Below are the code and all the weights of a small trained network. Each question names an input and a target symbol and asks about switching units off, where a switched-off unit gives its printed mean instead of its output.

import numpy as np


def w(rows, s, z=0):
    codes = np.array(rows[::2]) - 128.0
    scale = np.full(codes.shape[1], s)
    scale[-1] = z or s
    return codes * scale


def f(y):
    return y / 2 * (1 + np.tanh(0.7978845608 * (y + 0.044715 * y**3)))


def softmax(a):
    e = np.exp(a - a.max(-1, keepdims=True))
    return e / e.sum(-1, keepdims=True)


def log_softmax(a):
    a = a - a.max(-1, keepdims=True)
    return a - np.log(np.exp(a).sum(-1, keepdims=True))


def net(x, mask):
    ids = ['γεηπτφ'.index(c) for c in x.split()]
    T = len(ids)
    res = E[ids] + P[:T]
    u = 0
    for l in range(2):
        r = res
        for j in range(3):
            rows = slice(2 * j, 2 * j + 2)
            q, k, v = (r @ M[l][rows].T for M in (Q, K, V))
            z = softmax(np.where(np.tri(T) > 0, q @ k.T / 2**0.5, -1e9)) @ v
            o = O[l][rows]
            res = res + np.where(mask[u + j], z, o[:, -1]) @ o[:, :-1]
        u += 3
        y = f(res @ A[l][:, :-1].T + A[l][:, -1])
        res = res + np.where(mask[u : u + 8], y, B[l][:, -1]) @ B[l][:, :-1]
        u += 8
    return log_softmax(res[-1] @ U[:, :-1].T + U[:, -1])


Q, K, V, O, A, B = {}, {}, {}, {}, {}, {}
E = w([
[151,203,98,160,167,222],'γ',
[104,64,155,132,183,183],'ε',
[120,128,72,167,126,10],'η',
[254,220,121,116,110,143],'π',
[156,128,73,11,117,130],'τ',
[178,46,188,101,171,85],'φ',
],0.0097)
P = w([
[94,141,143,111,115,162],'0',
[167,160,187,69,248,58],'1',
[133,103,102,144,102,170],'2',
[201,125,165,72,212,80],'3',
[155,68,69,172,74,173],'4',
[225,103,140,67,163,91],'5',
],0.012)
Q[0] = w([
[163,117,144,94,170,111],'L0H1',
[157,107,141,114,151,122],'L0H1',
[7,191,149,146,85,115],'L0H2',
[210,138,93,130,175,147],'L0H2',
[72,142,119,80,95,124],'L0H3',
[37,136,127,165,89,135],'L0H3',
],0.013)
K[0] = w([
[133,143,85,186,80,111],'L0H1',
[139,108,90,169,86,126],'L0H1',
[46,254,193,77,231,102],'L0H2',
[177,93,37,173,64,202],'L0H2',
[96,206,172,84,193,52],'L0H3',
[65,199,169,197,137,87],'L0H3',
],0.0092)
V[0] = w([
[140,134,118,93,126,103],'L0H1',
[122,180,155,30,182,141],'L0H1',
[30,103,131,39,205,171],'L0H2',
[140,255,88,224,189,140],'L0H2',
[104,130,65,125,143,59],'L0H3',
[220,151,66,29,101,107],'L0H3',
],0.0064)
O[0] = w([
[136,126,88,124,126,127,133],'L0H1',
[152,96,115,99,54,173,223],'L0H1',
[88,55,104,3,22,126,139],'L0H2',
[80,255,210,172,90,144,3],'L0H2',
[101,137,131,170,105,68,47],'L0H3',
[192,177,144,233,135,114,233],'L0H3',
],0.007,0.0023)
A[0] = w([
[155,160,103,140,158,42,2],'L0N1',
[114,171,2,35,118,116,223],'L0N2',
[152,50,148,79,218,44,157],'L0N3',
[33,66,125,186,98,230,233],'L0N4',
[156,192,160,111,196,75,45],'L0N5',
[100,96,123,96,218,71,115],'L0N6',
[131,161,213,130,189,57,90],'L0N7',
[106,156,39,133,33,202,204],'L0N8',
],0.0072,0.0029)
B[0] = w([
[112,124,131,160,144,178,137],'L0N1',
[125,99,132,110,85,148,158],'L0N2',
[176,160,121,115,127,165,244],'L0N3',
[84,117,111,179,250,147,158],'L0N4',
[86,138,160,97,157,162,161],'L0N5',
[149,147,130,114,104,155,171],'L0N6',
[68,145,133,119,125,154,162],'L0N7',
[109,141,80,147,109,180,157],'L0N8',
],0.011)
Q[1] = w([
[250,119,95,95,180,238],'L1H1',
[184,176,127,113,182,204],'L1H1',
[70,190,150,194,110,105],'L1H2',
[255,68,41,133,151,191],'L1H2',
[169,220,149,113,160,158],'L1H3',
[165,150,126,113,115,146],'L1H3',
],0.008)
K[1] = w([
[175,58,67,191,129,111],'L1H1',
[167,137,65,228,140,130],'L1H1',
[116,254,178,111,135,152],'L1H2',
[199,78,62,213,123,125],'L1H2',
[217,191,112,151,109,154],'L1H3',
[163,191,130,129,155,153],'L1H3',
],0.0076)
V[1] = w([
[201,166,147,128,175,235],'L1H1',
[30,122,2,228,178,123],'L1H1',
[202,80,196,122,160,85],'L1H2',
[171,74,197,170,213,115],'L1H2',
[128,125,108,144,111,136],'L1H3',
[125,96,115,176,123,148],'L1H3',
],0.0061)
O[1] = w([
[147,101,170,70,168,30,254],'L1H1',
[58,133,208,73,33,167,208],'L1H1',
[93,143,58,44,160,86,121],'L1H2',
[99,97,83,2,154,150,155],'L1H2',
[131,107,134,121,157,131,118],'L1H3',
[124,115,134,132,194,105,108],'L1H3',
],0.0064,0.008)
A[1] = w([
[1,73,158,112,110,98,198],'L1N1',
[110,143,177,185,99,188,64],'L1N2',
[151,111,128,110,131,131,140],'L1N3',
[123,205,142,173,233,74,71],'L1N4',
[190,181,132,185,100,69,180],'L1N5',
[100,97,46,223,86,73,255],'L1N6',
[159,186,164,93,178,69,30],'L1N7',
[193,47,76,119,189,69,132],'L1N8',
],0.0074,0.0046)
B[1] = w([
[166,122,160,201,184,47,174],'L1N1',
[105,169,67,82,160,138,162],'L1N2',
[115,128,102,135,111,102,171],'L1N3',
[142,2,138,128,128,194,139],'L1N4',
[168,134,176,212,111,120,142],'L1N5',
[44,120,207,59,78,78,149],'L1N6',
[95,74,126,131,143,77,181],'L1N7',
[87,210,109,119,130,108,254],'L1N8',
],0.0083,0.0087)
U = w([
[47,188,218,128,106,2,157],'γ',
[131,66,116,68,10,167,146],'ε',
[48,240,118,143,147,241,4],'η',
[93,19,131,146,197,144,59],'π',
[228,155,155,199,121,122,122],'τ',
[141,181,40,96,177,75,216],'φ',
],0.0057,0.002)

Each question gives the input, a string of symbols that net reads in full, and the target symbol t.
The units are the heads (2 rows each of Q, K, V and O) and the neurons (one row each of A and B). Each row of codes is followed by its name. A weight is (code - 128) times the scale printed after its matrix; where a second scale follows, it is the last column's (O, A, B and U).
mask holds one flag per unit, layer by layer, with each layer's heads first. A switched-off unit (its flag False) gives its mean, the last column of its rows in O or B, instead of its output. The means were averaged over made-up inputs and are rounded, as every weight is.
A unit's drop is (log p(t) with every unit on - log p(t) with that unit switched off) / (log p(t) with every unit on - log p(t) with every unit switched off).
The circuit of an input: a set's keep is (log p(t) with only the set's units on - log p(t) with every unit switched off) / (log p(t) with every unit on - log p(t) with every unit switched off). Starting from the 12 units with the biggest drops (on a tie, the unit counted first), units are removed one at a time, each time the one whose removal leaves the highest keep (on an exact tie, the one counted first), for as long as the keep stays at least 0.8.
units of the circuit, in order: the units of the circuit, biggest drop first
unit that matters most: the unit with the biggest drop
k most important neurons: the k neurons with the biggest drops, biggest first
k most important neurons of layer l: the k neurons of layer l with the biggest drops, biggest first
heads that matter: for each layer, one digit per head in row order, 1 if its drop is at least 0.15 and else 0, layers parted by /
drop when u is switched off: that unit's drop, to one decimal
input γ ε γ φ, target γ: heads that matter : 010 / 100
input ε φ ε φ ε φ, target ε: unit that matters most : L0N4
input γ η φ ε φ, target φ: heads that matter : 010 / 010
input γ φ η γ, target η: heads that matter : 010 / 100
input τ γ η φ, target η: heads that matter : 000 / 100
input τ φ φ η τ η, target τ: heads that matter : 000 / 010
input φ τ π φ π η, target π: heads that matter : 010 / 000
input φ φ φ ε, target φ: heads that matter : 010 / 110
input π ε τ ε ε π, target ε: heads that matter : 000 / 100
input π τ π φ, target π: units of the circuit, in order : (L0H2, L1N4, L1H1, L1N7)
input γ τ τ τ ε γ, target ε: 2 most important neurons : (L0N4, L1N8)
input τ η η η π, target τ: units of the circuit, in order : (L0H2, L1N5, L0H3)
input τ ε φ φ ε ε, target ε: units of the circuit, in order : (L0N4, L1H1, L0N3, L1N8)
input ε ε γ τ, target γ: units of the circuit, in order : (L0H2, L1H1, L0N4, L0N8)
input φ ε ε φ γ η, target γ: units of the circuit, in order : (L0H2, L1H1, L0N4, L0N8)
input φ τ φ η τ φ, target τ: heads that matter : 000 / 010
input φ γ ε φ π π, target π: most important neuron of layer 0 : (L0N5)
input τ φ γ π, target γ: 3 most important neurons of layer 0 : (L0N4, L0N8, L0N3)
input ε φ ε φ η, target γ: heads that matter : 000 / 000
input φ φ φ γ η τ, target η: unit that matters most : L1H1
input η π τ η, target τ: drop when L1N5 is switched off : 0.1
input τ π γ φ π, target τ: drop when L0H2 is switched off : 0.6
input γ φ η φ η ε, target η: drop when L0H1 is switched off : 0.2
input φ φ φ ε γ π, target γ: drop when L1H1 is switched off : 0.6
